Below are the code and all the weights of a small trained network. Each question names an input and a class and asks about switching units off, where a switched-off unit gives its printed mean instead of its output.

import numpy as np


def w(rows, s, z=0):
    codes = np.array(rows[::2]) - 128.0
    scale = np.full(codes.shape[1], s)
    scale[-1] = z or s
    return codes * scale


def norm(h):
    return h / np.sqrt((h * h).mean(-1, keepdims=True) + 1e-5)


def f(y):
    return np.maximum(y, 0)


def log_softmax(a):
    a = a - a.max(-1, keepdims=True)
    return a - np.log(np.exp(a).sum(-1, keepdims=True))


def net(x, mask):
    res = np.array(x, float).reshape(1, 6) / 4 @ E
    u = 0
    for l in range(2):
        y = f(norm(res) @ A[l][:, :-1].T + A[l][:, -1])
        res = res + np.where(mask[u : u + 8], y, B[l][:, -1]) @ B[l][:, :-1]
        u += 8
    return log_softmax(norm(res)[-1] @ U[:, :-1].T + U[:, -1])


A, B = {}, {}
E = w([
[138,64,141,142,151,255,189,187,157,150,177],'x0',
[114,223,151,170,144,142,138,112,216,113,147],'x1',
[108,114,63,137,195,178,13,106,125,67,94],'x2',
[128,177,10,13,86,129,213,173,164,128,140],'x3',
[70,191,80,139,146,107,171,9,51,119,98],'x4',
[124,142,195,37,145,226,106,109,67,95,125],'x5',
],0.0048)
A[0] = w([
[127,140,155,75,142,157,1,97,88,107,123,123],'0.n0',
[127,152,154,43,126,176,125,185,172,122,133,123],'0.n1',
[124,123,229,113,131,155,146,90,64,129,118,18],'0.n2',
[122,69,97,102,131,114,131,110,63,131,118,68],'0.n3',
[125,25,92,128,129,112,108,166,107,137,116,93],'0.n4',
[136,141,167,85,122,147,123,150,137,114,130,67],'0.n5',
[127,160,66,42,113,108,196,121,101,129,120,43],'0.n6',
[121,107,186,124,122,129,154,122,115,136,136,5],'0.n7',
],0.019,0.0021)
B[0] = w([
[45,114,87,139,137,72,222,70,56,69,43,246],'0.n0',
[207,75,171,140,57,110,24,157,105,191,191,237],'0.n1',
[213,126,118,112,87,185,96,195,223,161,212,224],'0.n2',
[95,77,195,155,102,68,117,110,77,140,103,191],'0.n3',
[225,111,157,136,57,135,52,161,151,182,189,200],'0.n4',
[175,97,169,103,108,108,132,191,185,133,138,177],'0.n5',
[82,169,75,155,193,255,189,110,206,104,140,248],'0.n6',
[165,133,70,152,114,143,63,147,172,155,129,174],'0.n7',
],0.009,0.013)
A[1] = w([
[133,134,184,87,109,9,118,133,95,94,97,7],'1.n0',
[134,193,144,110,111,38,103,102,108,138,116,78],'1.n1',
[142,213,118,156,102,3,149,119,160,157,128,177],'1.n2',
[111,140,174,84,142,108,94,125,77,174,116,64],'1.n3',
[127,109,168,118,48,14,163,126,103,157,118,24],'1.n4',
[116,76,108,89,111,145,154,148,69,110,149,41],'1.n5',
[116,104,139,104,115,54,128,182,58,168,119,105],'1.n6',
[108,154,96,96,201,89,124,189,119,171,93,96],'1.n7',
],0.015,0.0013)
B[1] = w([
[154,88,171,197,38,47,109,98,116,173,122,206],'1.n0',
[166,38,167,46,105,102,152,193,95,90,93,171],'1.n1',
[118,64,126,180,67,77,141,74,97,124,86,205],'1.n2',
[143,192,71,227,70,99,159,62,204,99,101,143],'1.n3',
[117,157,115,127,95,2,127,103,133,155,48,254],'1.n4',
[152,171,189,141,93,5,197,129,216,171,115,163],'1.n5',
[105,87,114,178,170,122,124,98,93,61,129,202],'1.n6',
[108,120,235,117,91,141,212,118,112,176,122,133],'1.n7',
],0.0077,0.0084)
U = w([
[208,107,139,130,90,180,75,194,199,177,222,153],'0',
[109,205,176,25,229,111,81,168,14,93,137,3],'1',
[20,186,77,119,213,184,226,84,137,80,99,156],'2',
[119,80,155,168,84,1,118,91,72,112,68,165],'3',
[112,181,170,14,251,112,86,176,8,100,135,12],'4',
],0.0081,0.0048)

Each question gives the input, the list of numbers given to net, and the class t.
The units are the neurons (one row each of A and B). Each row of codes is followed by its name. A weight is (code - 128) times the scale printed after its matrix; where a second scale follows, it is the last column's (A, B and U).
mask holds one flag per neuron, layer by layer. A switched-off neuron (its flag False) gives its mean, the last column of its row in B, instead of its output. The means were averaged over made-up inputs and are rounded, as every weight is.
A unit's drop is (log p(t) with every unit on - log p(t) with that unit switched off) / (log p(t) with every unit on - log p(t) with every unit switched off).
The circuit of an input: a set's keep is (log p(t) with only the set's units on - log p(t) with every unit switched off) / (log p(t) with every unit on - log p(t) with every unit switched off). Starting from the 12 units with the biggest drops (on a tie, the unit counted first), units are removed one at a time, each time the one whose removal leaves the highest keep (on an exact tie, the one counted first), for as long as the keep stays at least 0.8.
circuit, biggest first: the units of the circuit, biggest drop first
unit that matters most: the unit with the biggest drop
top k neurons: the k neurons with the biggest drops, biggest first
k most important neurons of layer l: the k neurons of layer l with the biggest drops, biggest first
drop of u: that unit's drop, to one decimal
input [1,5,-4,-2,-6,-5], class 3: top 4 neurons => 0.n6, 0.n2, 0.n4, 1.n2
input [-5,-5,7,5,5,-6], class 2: circuit, biggest first => 0.n6
input [2,6,-1,-1,8,1], class 0: top 3 neurons => 0.n0, 0.n2, 0.n6
input [4,6,7,-8,1,4], class 2: circuit, biggest first => 0.n0, 0.n1
input [3,-7,-7,-8,2,-6], class 0: top 2 neurons => 0.n0, 0.n2
input [6,8,7,-3,2,8], class 3: top 2 neurons => 0.n0, 0.n6
input [5,8,4,-2,4,-5], class 2: top 3 neurons => 0.n1, 0.n2, 0.n4
input [1,1,8,3,-8,2], class 3: top 2 neurons => 0.n0, 0.n6
input [-1,7,-7,0,-3,-5], class 3: 2 most important neurons of layer 0 => 0.n6, 0.n2
input [2,6,8,-1,6,-1], class 2: top 2 neurons => 0.n1, 0.n3
input [8,-7,5,-1,4,6], class 3: top 2 neurons => 0.n0, 0.n3
input [1,7,4,-4,-4,-2], class 3: top 3 neurons => 0.n6, 0.n2, 0.n7
input [0,1,-1,-5,6,-2], class 0: top 2 neurons => 0.n0, 0.n2
input [-5,-8,-8,-3,4,6], class 0: unit that matters most => 0.n2
input [1,-4,3,3,-7,5], class 3: 3 most important neurons of layer 0 => 0.n0, 0.n2, 0.n6
input [-7,2,7,5,1,8], class 2: drop of 0.n6 => 0.4
input [-2,-5,4,-5,-6,7], class 3: drop of 0.n0 => 3.9
input [-2,5,7,2,6,-5], class 2: drop of 0.n1 => 0.4
